Here is a tiny trained network, its code and every weight. The questions are about switching its units off for an input and a class, where a switched-off unit gives its printed mean instead of its output.

import numpy as np


def w(rows, s, z=0):
    codes = np.array(rows[::2]) - 128.0
    scale = np.full(codes.shape[1], s)
    scale[-1] = z or s
    return codes * scale


def f(y):
    return np.maximum(y, 0)


def log_softmax(a):
    a = a - a.max(-1, keepdims=True)
    return a - np.log(np.exp(a).sum(-1, keepdims=True))


def net(x, mask):
    res = np.array(x, float).reshape(1, 2) / 4 @ E
    y = f(res @ A[0][:, :-1].T + A[0][:, -1])
    res = res + np.where(mask, y, B[0][:, -1]) @ B[0][:, :-1]
    return log_softmax(res[-1] @ U[:, :-1].T + U[:, -1])


A, B = {}, {}
E = w([
[102,87,153,250],'x0',
[233,134,174,175],'x1',
],0.015)
A[0] = w([
[97,158,129,123,142],'n1',
[130,90,107,87,159],'n2',
[41,111,121,187,188],'n3',
[67,131,135,91,254],'n4',
[254,116,148,148,131],'n5',
[156,135,129,61,254],'n6',
[141,124,135,222,91],'n7',
],0.031,0.0077)
B[0] = w([
[148,107,97,109,154],'n1',
[169,114,102,92,162],'n2',
[2,173,196,134,229],'n3',
[177,75,77,5,201],'n4',
[198,154,151,239,255],'n5',
[203,181,140,55,201],'n6',
[157,13,70,159,233],'n7',
],0.04,0.033)
U = w([
[139,136,93,58,255],'0',
[8,96,136,102,114],'1',
[224,234,181,153,69],'2',
[131,49,142,189,181],'3',
[104,176,88,148,16],'4',
],0.011,0.0041)

Each question gives the input, the list of numbers given to net, and the class t.
The units are the neurons (one row each of A and B). Each row of codes is followed by its name. A weight is (code - 128) times the scale printed after its matrix; where a second scale follows, it is the last column's (A, B and U).
mask holds one flag per neuron, in row order. A switched-off neuron (its flag False) gives its mean, the last column of its row in B, instead of its output. The means were averaged over made-up inputs and are rounded, as every weight is.
A unit's drop is (log p(t) with every unit on - log p(t) with that unit switched off) / (log p(t) with every unit on - log p(t) with every unit switched off).
The circuit of an input: a set's keep is (log p(t) with only the set's units on - log p(t) with every unit switched off) / (log p(t) with every unit on - log p(t) with every unit switched off). Starting from all 7 units, units are removed one at a time, each time the one whose removal leaves the highest keep (on an exact tie, the one counted first), for as long as the keep stays at least 0.8.
circuit, biggest first: the units of the circuit, biggest drop first
k most important neurons: the k neurons with the biggest drops, biggest first
drop when u is switched off: that unit's drop, to one decimal
input [1,-1], class 1: circuit, biggest first -> (n5; n6)
input [7,-2], class 1: most important neuron -> (n3)
input [7,-1], class 1: 2 most important neurons -> (n3; n5)
input [1,-7], class 1: 2 most important neurons -> (n3; n6)
input [1,8], class 3: 2 most important neurons -> (n7; n6)
input [-6,-5], class 0: drop when n2 is switched off -> 0.0
input [4,-6], class 1: drop when n3 is switched off -> 0.1
input [-3,0], class 0: drop when n5 is switched off -> 4.8
input [2,-2], class 1: drop when n5 is switched off -> 0.1
input [-1,0], class 0: 2 most important neurons -> (n5; n3)
